Here is a tiny trained network, its code and every weight. The questions are about switching its units off for an input and a class, where a switched-off unit gives its printed mean instead of its output.

import numpy as np


def w(rows, s, z=0):
    codes = np.array(rows[::2]) - 128.0
    scale = np.full(codes.shape[1], s)
    scale[-1] = z or s
    return codes * scale


def f(y):
    return np.maximum(y, 0)


def log_softmax(a):
    a = a - a.max(-1, keepdims=True)
    return a - np.log(np.exp(a).sum(-1, keepdims=True))


def net(x, mask):
    res = np.array(x, float).reshape(1, 6) / 4 @ E
    y = f(res @ A[0][:, :-1].T + A[0][:, -1])
    res = res + np.where(mask, y, B[0][:, -1]) @ B[0][:, :-1]
    return log_softmax(res[-1] @ U[:, :-1].T + U[:, -1])


A, B = {}, {}
E = w([
[128,128,128,128],'x0',
[109,146,255,188],'x1',
[232,74,112,192],'x2',
[219,183,183,66],'x3',
[128,128,129,128],'x4',
[124,33,198,72],'x5',
],0.0059)
A[0] = w([
[119,67,154,98,45],'neuron 0',
[122,84,166,123,102],'neuron 1',
[132,139,99,107,55],'neuron 2',
[81,85,123,152,127],'neuron 3',
[159,148,133,90,127],'neuron 4',
[128,144,167,167,42],'neuron 5',
[51,68,104,211,100],'neuron 6',
[106,156,205,185,52],'neuron 7',
[123,117,171,138,89],'neuron 8',
[203,80,123,184,103],'neuron 9',
[152,133,134,90,109],'neuron 10',
[117,115,110,131,121],'neuron 11',
[188,171,158,96,126],'neuron 12',
[178,173,150,77,109],'neuron 13',
[109,165,125,117,102],'neuron 14',
[205,191,158,67,118],'neuron 15',
[132,194,99,166,167],'neuron 16',
[72,98,135,192,162],'neuron 17',
[31,176,148,60,104],'neuron 18',
[174,105,125,171,90],'neuron 19',
[152,110,128,127,95],'neuron 20',
[107,62,170,78,82],'neuron 21',
[131,62,142,82,64],'neuron 22',
[126,189,93,187,81],'neuron 23',
[151,105,11,39,16],'neuron 24',
[81,92,82,150,110],'neuron 25',
[130,95,108,89,85],'neuron 26',
[117,193,101,167,2],'neuron 27',
[127,50,148,115,82],'neuron 28',
[169,90,121,169,70],'neuron 29',
[152,149,114,165,91],'neuron 30',
[163,151,140,96,121],'neuron 31',
[157,158,155,101,117],'neuron 32',
[111,136,166,146,122],'neuron 33',
[133,68,153,88,76],'neuron 34',
[98,166,137,85,72],'neuron 35',
[65,168,139,107,138],'neuron 36',
[71,173,142,70,85],'neuron 37',
[93,82,77,142,126],'neuron 38',
[136,126,150,157,90],'neuron 39',
[209,90,125,204,111],'neuron 40',
[120,132,117,146,204],'neuron 41',
[108,157,211,217,71],'neuron 42',
[139,239,89,197,71],'neuron 43',
],0.012,0.0017)
B[0] = w([
[126,86,173,82,189],'neuron 0',
[131,97,152,83,181],'neuron 1',
[158,138,118,112,148],'neuron 2',
[115,152,176,164,190],'neuron 3',
[114,158,159,156,170],'neuron 4',
[170,162,103,108,164],'neuron 5',
[85,181,205,213,237],'neuron 6',
[205,200,75,81,204],'neuron 7',
[161,153,111,96,166],'neuron 8',
[84,79,40,169,205],'neuron 9',
[120,146,155,136,165],'neuron 10',
[136,151,135,131,150],'neuron 11',
[101,163,177,184,192],'neuron 12',
[101,163,179,183,193],'neuron 13',
[118,97,102,133,156],'neuron 14',
[89,175,205,205,217],'neuron 15',
[121,84,181,77,181],'neuron 16',
[120,186,179,175,210],'neuron 17',
[95,54,26,190,253],'neuron 18',
[105,97,72,152,172],'neuron 19',
[115,122,116,132,148],'neuron 20',
[114,67,177,65,221],'neuron 21',
[127,85,169,73,200],'neuron 22',
[118,70,191,76,181],'neuron 23',
[252,244,48,64,244],'neuron 24',
[117,170,172,174,196],'neuron 25',
[160,137,124,82,174],'neuron 26',
[125,67,168,75,166],'neuron 27',
[112,84,172,85,196],'neuron 28',
[107,98,72,157,173],'neuron 29',
[112,87,135,114,153],'neuron 30',
[111,152,159,162,169],'neuron 31',
[110,152,162,160,171],'neuron 32',
[159,155,101,104,168],'neuron 33',
[118,82,169,80,198],'neuron 34',
[111,103,84,156,178],'neuron 35',
[110,86,62,164,203],'neuron 36',
[107,81,56,173,211],'neuron 37',
[120,180,176,165,198],'neuron 38',
[151,146,99,120,153],'neuron 39',
[90,73,30,175,212],'neuron 40',
[121,121,146,139,157],'neuron 41',
[215,216,75,76,223],'neuron 42',
[111,47,209,32,202],'neuron 43',
],0.027,0.0059)
U = w([
[80,198,242,254,51],'0',
[79,21,15,208,4],'1',
[122,21,230,26,199],'2',
[246,216,93,91,253],'3',
],0.0078,0.00064)

Each question gives the input, the list of numbers given to net, and the class t.
The units are the neurons (one row each of A and B). Each row of codes is followed by its name. A weight is (code - 128) times the scale printed after its matrix; where a second scale follows, it is the last column's (A, B and U).
mask holds one flag per neuron, in row order. A switched-off neuron (its flag False) gives its mean, the last column of its row in B, instead of its output. The means were averaged over made-up inputs and are rounded, as every weight is.
A unit's drop is (log p(t) with every unit on - log p(t) with that unit switched off) / (log p(t) with every unit on - log p(t) with every unit switched off).
The circuit of an input: a set's keep is (log p(t) with only the set's units on - log p(t) with every unit switched off) / (log p(t) with every unit on - log p(t) with every unit switched off). Starting from the 12 units with the biggest drops (on a tie, the unit counted first), units are removed one at a time, each time the one whose removal leaves the highest keep (on an exact tie, the one counted first), for as long as the keep stays at least 0.8.
circuit, biggest first: the units of the circuit, biggest drop first
most important unit: the unit with the biggest drop
k most important neurons: the k neurons with the biggest drops, biggest first
drop of u: that unit's drop, to one decimal
input [-2,-7,3,-1,5,6], class 3: circuit, biggest first -> neuron 24
input [-6,-4,7,5,0,-7], class 1: 2 most important neurons -> neuron 40; neuron 9
input [7,-5,4,2,5,3], class 3: 2 most important neurons -> neuron 24; neuron 18
input [-5,-7,-6,-7,-7,4], class 0: 4 most important neurons -> neuron 6; neuron 25; neuron 38; neuron 42
input [-6,-5,-1,-7,2,8], class 2: 2 most important neurons -> neuron 21; neuron 22
input [0,8,-3,5,6,8], class 2: 3 most important neurons -> neuron 21; neuron 24; neuron 34
input [-6,-1,5,1,-1,5], class 1: 4 most important neurons -> neuron 9; neuron 40; neuron 43; neuron 29
input [-7,8,3,-3,1,6], class 3: 2 most important neurons -> neuron 42; neuron 7
input [6,-4,2,8,8,-8], class 0: 2 most important neurons -> neuron 15; neuron 12
input [2,-7,1,7,6,-8], class 2: 2 most important neurons -> neuron 43; neuron 16
input [-2,8,-7,7,7,7], class 3: 2 most important neurons -> neuron 7; neuron 42
input [3,-3,1,5,1,5], class 0: 3 most important neurons -> neuron 15; neuron 43; neuron 13
input [7,2,-6,-5,-4,-5], class 1: 4 most important neurons -> neuron 18; neuron 36; neuron 15; neuron 37
input [2,6,4,5,5,-2], class 3: most important unit -> neuron 42
input [-5,7,3,-5,0,-7], class 2: 3 most important neurons -> neuron 43; neuron 23; neuron 24
input [6,8,5,-3,0,3], class 3: drop of neuron 42 -> 0.2
input [-7,-8,5,-2,0,8], class 2: drop of neuron 21 -> 0.5
input [0,-5,1,-7,-2,-4], class 0: drop of neuron 10 -> 0.0
